Each row is followed by its class. Each block has new classes.
[ 0.69  1.53  1.46  0.07  0.37  0.57 -0.74  0.34 -0.38  0.07  0.35  0.61
 -0.26  0.44  0.34 -0.03  0.32  0.17  1.39  0.40  0.09  1.16 -0.65  0.90
  0.19 -0.57 -0.22 -0.52 -0.45  0.24  0.14]	V
[-0.05  0.82  0.21  0.88  0.05  0.96 -1.44  0.90 -0.12  0.13  0.12  0.48
  0.21  0.50  0.84  0.50  0.51  0.24 -0.73  0.35 -0.28  1.30 -0.19 -0.38
 -0.09 -1.05  0.54  1.39 -0.56  0.56  0.23]	M
[ 0.79  0.04 -0.49  0.03  0.70  1.13 -0.56  0.99 -0.17  0.18  0.72  0.67
 -0.01 -0.28 -0.64  0.02  0.76 -0.15  0.51  0.37  0.14  1.52 -0.35  0.04
  0.48 -1.22 -0.21  0.48 -0.67 -0.41 -1.29]	V
[-0.18 -0.31 -0.80 -0.18  0.01  1.12 -1.46  1.70  0.43  0.27  1.29  0.57
 -0.55 -0.43 -1.21  0.46 -0.50 -0.38  2.08 -0.11 -0.62  2.07 -0.03  0.79
  0.85 -1.89 -0.39  2.23 -0.35  0.99  0.81]	V
[-0.24 -1.76 -0.87 -0.52  1.55  1.61 -1.90  1.56 -0.49 -0.08  0.46  0.23
  0.41 -0.32  0.32  0.08 -0.02 -0.35  0.29 -0.44  0.01  1.19 -0.23  0.60
  0.46 -1.29  0.18 -0.34  0.20 -0.40 -0.57]	V
[ 0.52 -0.66 -0.65 -0.35  0.43  1.59 -0.86  1.04  0.52  0.10  1.37  0.33
  0.12  0.46 -0.86 -0.11 -0.13 -1.07  0.99  0.05 -0.48  0.77 -0.26  0.59
  1.00 -1.82  0.39  1.66  0.29 -0.85 -0.51]	V
[ 0.04 -0.01 -0.25 -0.06 -0.14  1.82 -5.21  2.35 -0.69  0.08  1.30  0.22
  0.05 -0.44 -0.02 -0.20  0.60  0.07  1.17  0.28 -0.48  2.31 -0.20  0.32
  0.11 -1.24 -0.59  3.37 -0.47  5.05  0.01]	V
[-0.46  2.27  0.28  0.43 -0.12 -0.39  1.11  0.27  1.42  0.05  0.07  0.70
 -0.83  0.16  0.89 -0.08 -0.42  0.01 -0.15  0.69  1.10 -0.09 -0.53  0.23
  0.25 -2.41  0.36  2.74 -0.15  0.44  0.70]	N
[ 0.42 -1.20  0.98  0.27  0.01 -0.02 -1.15 -0.36 -0.37  0.27  1.61 -0.12
  0.09  0.37  0.04  0.85  0.28  0.06 -1.35 -0.17  0.60  0.93 -1.02  1.46
 -0.17 -0.20  0.21 -1.71  0.09  0.61 -0.08]	M
[-0.31  1.20 -0.23  1.40  0.66  2.02 -0.90  0.93  0.82  0.24  0.96  0.55
  0.77 -0.05  0.07  0.82  0.68  0.02 -0.50  0.83  0.11  2.05 -0.07  0.80
  0.03 -1.92  0.52 -1.21  0.24  1.13 -0.15]	V
[-0.70  0.51 -0.87  0.05  0.08  1.68 -1.28  1.28 -2.02  0.53  0.60 -2.01
  0.75 -0.55  0.39 -0.06 -0.40 -0.22  2.15 -0.35 -0.38  2.45 -0.01 -0.46
  0.17 -1.54 -0.58 -1.89  0.06 -0.97  0.38]	V
[ 0.07  1.95  0.00  1.57  0.25  2.29 -1.77  2.38 -1.33  0.12  0.34 -0.49
  0.36 -0.09  0.13  0.46 -0.03  0.55 -1.36 -0.42 -0.26  2.37 -0.39  2.63
  0.50 -1.37 -0.38 -3.57 -0.57 -0.98  0.72]	M
[-1.15  2.41  0.74  1.65 -0.73 -0.01  0.61 -2.60 -0.38  0.31 -0.12  0.56
 -0.35  0.62  1.66  1.06 -0.01  0.38  0.92  0.42  0.79 -0.03  0.05 -0.54
 -2.00  0.18 -0.42  1.98 -0.02  0.40  0.56]	G
[ 0.82  0.14 -0.65  0.47  0.20  1.31 -0.44  0.85  0.01 -0.04  1.07  0.12
 -0.66  1.22  0.35  0.57  0.08  0.44  0.00  0.38 -0.83  1.05 -0.66  1.08
  1.02 -1.46 -0.33 -0.46  0.09 -0.93 -0.88]	V
[ 0.49 -0.59 -0.54 -0.53  0.60  1.59 -0.93  1.72 -0.23  0.25  0.31 -0.25
  0.39 -0.04  2.43  0.02 -0.10 -0.14  1.05 -0.15 -0.77  2.64  0.07 -0.47
  0.25 -1.82 -0.26  1.58 -0.95 -0.59 -0.63]	V
[ 0.45  2.47 -0.08  0.18  0.43  0.10 -0.22  0.13  0.45  0.44 -0.33 -0.26
  0.05  0.11  0.33  1.20  0.61  0.13 -0.41  0.33  0.94 -1.12 -0.04  0.44
 -0.41  5.47 -0.45  1.58 -0.17  0.02  0.22]	C
[ 0.28 -0.28 -0.11 -1.67  0.43  2.54 -2.22  1.78 -0.48  1.48  0.14 -0.29
  0.10 -0.04  0.25  0.51  0.11 -0.31 -0.24  0.73 -0.33  2.46 -0.62  0.60
  1.50 -2.56  0.29  2.18 -0.21 -1.47 -0.30]	V
[-0.43  2.26 -1.79  0.72  0.79  0.51 -1.13 -0.96 -0.13  0.28  0.53 -0.85
  2.17 -0.11  0.15  0.45  0.48 -0.01 -1.06 -0.12  0.68  0.83 -0.38  0.77
 -0.89  0.96  0.22 -2.96 -0.53  0.15 -0.27]	M
[-0.38  2.49  0.04 -0.10 -0.37 -0.78  1.06 -1.72  0.40  1.08 -0.83 -1.40
 -0.40  0.19 -0.25  0.85  0.53  0.28  0.44  1.36 -0.06 -2.03 -0.96  0.34
  0.53 -2.29 -0.16  0.10 -0.42 -0.61 -0.20]	N
[ 0.28 -0.45  0.21  0.67 -0.48  0.77 -1.91  0.43  0.61 -0.20  1.28  0.01
  0.15  0.02 -0.24  0.58  1.10 -0.33 -1.46 -0.18  1.13  1.74 -0.28  0.20
 -0.20 -1.95 -2.38  1.00  0.21  0.80 -0.86]	G
[-0.48  0.46 -0.19  0.22 -0.17  0.34 -1.19 -1.98  0.40  0.21  0.81  0.29
  0.58 -0.11 -1.98  2.42 -2.04 -0.68  0.54  0.58  1.83  1.02  0.48  0.42
 -1.14 -1.69  0.18  1.36 -0.08 -0.41  0.60]	G
[-0.32  4.49 -0.22  0.90  0.04 -0.40 -1.04 -1.38 -1.05  0.48  0.26  1.20
  0.00 -0.05  1.03  0.05  0.10  0.53  0.14  0.34  0.36 -0.51 -0.16  0.18
 -1.06 -1.69 -0.49 -1.41  0.21  1.11  1.32]	N
[-0.17 -0.25 -1.31 -0.12  0.53  2.03 -1.33  1.07 -0.71  0.59  0.90  1.00
  0.85 -0.43 -0.39 -0.53 -0.16 -0.35  1.76  0.12 -0.74  3.82  0.01  2.10
  0.91 -3.27 -0.41 -3.85 -0.78  0.08  0.13]	V
[-1.25 -0.64 -0.30 -0.48  0.68  1.36 -1.34  0.23 -0.88 -0.33 -0.39  0.63
  0.06  0.12 -0.33 -0.26 -0.27  1.02  1.09 -1.41 -0.12  1.87  0.71  0.13
  0.82  0.21 -0.16 -0.89  0.19 -0.05  0.28]	M
[ 0.23 -0.26 -0.23 -0.27 -0.36  0.63 -0.80  0.39 -0.83  0.50  0.80  0.04
 -0.45  0.86 -0.13  0.38  0.03  0.39  1.43  0.81  0.34  1.75 -0.62  0.87
  0.95 -1.67 -0.08  1.40  0.08 -0.80 -0.07]	V
[ 0.14  0.41  1.82  0.35  0.32  0.90  0.65  2.09  1.96 -0.32  0.04  0.86
 -0.16  0.13 -0.35  2.18  0.74  0.53 -0.94  2.20  1.25  1.24  0.02 -0.55
 -1.61 -0.68  0.24  4.65  0.49  2.65  0.42]	G
[ 0.09  0.96 -0.29 -0.68  0.14  1.20 -2.05  0.24 -0.62 -0.70 -0.80  0.03
 -0.56  0.54  0.12  0.78 -0.10  0.07  0.32  0.46 -0.11  2.07 -0.39  0.18
  0.76 -1.81  0.82 -1.45 -0.39 -0.89 -0.39]	V
[-0.38  0.05  0.41  0.12  0.06 -0.52 -0.96 -1.20  0.61  0.06 -0.20 -0.33
  0.10  0.35 -1.25  1.44  0.32  0.12 -1.20  0.90  0.82 -0.85 -0.14  0.51
 -0.19 -1.88  0.23  0.82  0.09 -0.97 -0.23]	G
[-0.77  5.00 -0.24  0.21 -0.54 -0.28  0.21 -1.68 -2.44  0.23  0.74  0.81
  0.74  0.18  1.11 -0.82 -0.34  0.09  2.87 -0.42 -0.52 -1.12  0.09 -0.12
 -0.45 -0.11 -0.38  1.90 -0.98  0.94  2.11]	N
[-0.46  3.21 -0.02  0.12  1.97  0.01 -1.24  4.25 -0.65  0.29  0.56  0.82
 -0.28 -0.76 -0.21 -0.64  0.48  0.49 -1.24 -0.59  0.06  1.25 -0.56  1.25
  1.27 -3.24  0.08 -1.58 -0.12  0.48  0.46]	M
[-0.52  0.67 -0.35 -0.10 -0.20  1.09 -1.63 -0.08 -1.08  0.39  0.82  0.42
 -0.06 -0.14  1.38 -0.61 -0.11 -0.25  0.95 -0.81  0.57  1.47 -0.99  0.67
  0.54 -1.32  0.27  0.97  1.78 -0.36  0.70]	V
[ 0.17  0.95  0.44  0.09 -0.22  0.02 -1.11  1.34 -0.15 -0.31  0.58 -1.71
  0.03 -0.13 -0.24  0.58  0.30  0.54 -1.29 -0.73  0.15  0.74 -0.03  0.19
 -0.56 -0.27  0.23 -0.27  0.29  0.13  0.96]	M
[ 0.23  0.08  0.29 -0.30 -0.09  0.48 -1.12  2.13  0.51 -0.18  0.14  0.07
 -0.78 -0.61 -0.66 -0.37  0.77 -0.01 -0.46 -0.94  0.49  0.87  0.43  0.29
  0.47  0.88 -0.26 -2.01  0.59  0.27  0.03]	M
[-0.15  2.35  0.64  0.43 -0.47 -0.78  0.10 -2.07  0.00  0.37  1.44  1.00
 -0.13  0.08 -1.73  1.33  1.72 -0.43  0.96  0.75  0.32 -0.39  0.17 -0.03
 -0.50 -3.12 -0.50  5.85  0.39 -0.55  0.45]	G
[-0.19  1.87 -0.59  0.28  3.26  0.38  0.04  1.22 -0.71  0.12  0.79 -0.08
  1.03 -0.58  1.87 -0.20 -0.32  0.71  0.63  0.37 -0.41 -0.12  1.29  0.36
 -0.62 -1.60 -0.14  0.22 -0.15  0.61  0.95]	N
[-0.70  1.41  0.18 -0.41 -0.80 -0.58 -0.54  0.99 -3.03  0.71  0.63  1.55
  1.67 -0.39  0.09 -0.83 -1.38  0.87  2.96 -1.59 -0.05  0.55 -0.57  0.51
  0.86  0.98 -1.19 -3.92 -0.73 -0.90 -0.22]	N
[-0.06  1.13 -0.34  0.24 -0.26  1.04 -0.93 -0.93 -1.17 -0.37  1.47  0.45
  0.51  0.14 -0.28 -0.17 -0.20  2.61  0.75  0.21  0.00  0.54 -0.37  1.13
  0.34 -1.35  0.19  0.86 -0.67 -0.31 -0.75]	N
[ 0.02  0.79  0.87  0.26 -0.01 -1.26 -0.53 -0.60  1.02 -1.59 -0.06 -0.07
 -0.41  0.63 -0.67  0.60  0.59  0.39 -2.34  1.18  0.56  0.55 -0.16 -0.30
 -0.66 -2.44  0.64  0.98  0.64 -1.66 -0.60]	G
[-0.04  3.28  0.95  0.86 -0.26 -0.96 -1.56 -0.99 -0.38  0.05  1.33  0.32
  0.07 -0.45 -0.24  0.20 -0.10  0.38 -1.21  0.37  0.83 -0.35 -0.86  0.26
 -1.21 -1.92 -0.68  1.87  0.08  1.35  0.93]	G
[ 0.15 -0.02  1.17  1.02  0.58  0.91 -1.39  1.71  0.42  0.06  0.27 -0.03
  0.79  1.30  1.32  1.20  1.77  0.65 -0.10  0.50  0.12  1.76 -0.59  0.68
 -0.54 -1.99  0.16 -1.77  0.44 -0.06 -0.29]	V
[-0.13  0.18 -0.63 -0.79 -0.55  0.63  0.30 -4.06 -1.97 -2.13  1.44  0.62
  0.58  0.04  1.17 -0.73 -1.13 -0.74  3.19  0.21 -0.62 -0.18 -0.37  0.36
  0.62 -0.02 -0.27  3.30 -0.19 -1.23  0.48]	N
[ 0.17  0.82  0.56  0.18  0.09 -0.12 -1.42  1.51  0.86 -0.76 -0.30 -0.88
 -0.32  0.13  0.93  0.28  0.97 -0.13  0.25  0.77 -0.33  1.38 -0.12 -0.70
  0.61 -3.95  0.80  5.44  0.44 -0.45 -0.36]	V
[-0.30 -0.07 -0.34 -1.54 -0.61  0.71 -2.11  2.72 -0.66 -0.07  1.29  0.13
  1.54 -0.93 -0.64 -0.08 -0.19 -0.96  1.65 -1.90 -0.02  2.24  0.89  0.89
 -0.70  1.69 -0.04  2.89 -0.17  1.49  1.23]	M
[ 0.52  1.76 -0.37  0.63 -0.05 -0.12 -0.08 -0.94 -0.70 -1.02  0.87  0.77
  1.49 -0.22 -0.30  0.00 -0.43  0.14  1.39 -0.28 -0.03  0.11 -0.24  0.70
 -0.15 -0.78 -4.46  0.28 -0.65  0.72  0.89]	N
[-0.10  4.91 -0.27  0.30 -1.60  0.24 -0.42 -1.98 -0.77  0.71  0.42  1.23
  1.01 -0.49 -0.72  1.03 -0.36 -0.80  3.62 -0.55 -0.09 -0.21  0.58  0.10
 -0.68 -1.98  0.55  6.70 -0.73  1.01  1.63]	C
[-0.23  0.91 -0.49 -0.86  0.39  0.59  0.86 -3.81 -1.00  0.18  0.51  0.81
  0.59 -0.71  0.71 -0.99 -1.47  0.08  4.50 -0.40 -0.40 -0.82  0.23 -0.51
  0.46  1.16 -0.31  5.14 -0.41  0.29  0.02]	N
[ 0.50 -1.24  0.16  0.74  0.36  1.20 -1.23  0.20 -0.41  0.26  0.75  0.23
  0.06 -0.02  1.65 -0.64  0.60 -0.04  0.36  0.13 -0.01  0.86 -1.38 -0.01
 -0.36  0.43 -0.35 -2.46  0.21  0.66  0.41]	M

Each row is followed by its class.
[ 1.44  0.11  0.57 -1.23 -0.18  1.12  0.52 -0.64 -1.01 -2.11  1.35 -0.56
 -0.16  1.36  2.47 -2.12 -2.31  1.30  5.30 -2.21  0.05  1.45 -0.58  1.09
 -0.99  1.18 -1.02  3.01  2.37  0.37 -0.95]	J419
[ 4.18  0.26 -0.60 -2.12 -0.16  0.35 -1.43 -1.19 -0.57 -0.90 -0.43  0.25
 -0.50 -2.02  3.59 -0.79 -1.71  0.78 -2.53 -1.04  0.47 -0.71 -0.53  1.94
 -0.59 -0.10 -0.99  4.47  2.98 -5.11 -0.19]	J276
[ 1.23  0.39  1.26 -0.87 -0.12  0.68  0.04  0.01 -0.75 -1.66  1.00  2.85
  0.32  1.47  3.17 -1.22 -1.01  1.35 -0.22 -1.99 -0.52  2.39 -0.58  0.91
 -0.81  0.84 -1.45  2.50  2.35  1.11  0.34]	J419
[ 3.05  0.40  0.26 -1.24 -0.37 -0.44 -0.82 -0.83  0.42 -2.07 -0.73 -0.52
 -0.42  1.85  3.71 -1.46 -1.45  2.36 -1.25 -2.11 -0.57  0.85 -0.27  1.60
 -0.85 -0.12 -1.73  2.26  2.29 -0.32 -0.66]	J419
[ 0.91  0.67 -0.74 -1.68 -0.18  0.79  0.58 -0.75 -0.77 -2.28  0.22 -0.31
  0.07  1.86  2.98 -2.68 -0.73  1.56 -1.18 -2.52 -0.07  1.50 -0.82  1.05
 -1.82  0.57 -1.40  2.29  2.65 -0.06 -0.60]	J419
[ 1.60  0.50  0.50 -0.22  0.10  0.86 -0.22 -1.00 -0.55 -1.96 -0.58 -1.16
 -0.22 -0.42  3.97 -2.55 -1.14  1.19 -1.03 -3.18 -0.28  0.99 -0.81  1.75
 -0.24  0.85 -0.86  3.31  4.00 -4.00 -0.39]	J269
[ 1.23  1.03  0.99 -0.91 -0.38  0.73  0.27 -0.59 -2.61 -1.19  0.31  0.09
 -0.35  1.62  3.70 -1.95 -0.99  1.39 -0.98 -0.91  0.98  1.28  0.13  0.73
 -0.47  0.38 -0.79  1.31  0.80  1.09 -0.86]	J419
[ 0.67  0.38  1.66 -0.26  0.99  0.52 -0.78 -1.27  0.47 -2.32  0.04 -0.29
 -0.47  0.33  2.75 -2.85 -0.78  1.35 -1.83 -2.72  0.17  1.57 -0.03  1.50
 -0.14 -0.06 -2.00  4.04  3.07 -2.84 -0.99]	J269
[ 1.24  0.58  0.75 -1.77 -2.79  0.69  0.55 -0.85 -1.10 -2.00 -0.24 -0.23
 -0.65  1.71  3.95 -2.40 -1.10  1.27  0.20 -2.71  0.21  2.10 -0.49  1.36
 -0.49  1.24 -1.71  2.66  2.48  0.03 -1.68]	J419
[ 2.60  0.59  0.38 -0.78 -0.52  0.20 -1.74 -2.46 -0.26 -2.56 -1.04 -1.19
 -1.52 -1.67  4.52 -0.14 -1.52  0.98 -1.72 -2.52  0.01 -0.59 -0.87  1.64
 -0.92  0.56 -2.34  4.81  4.99 -8.66 -0.42]	J992
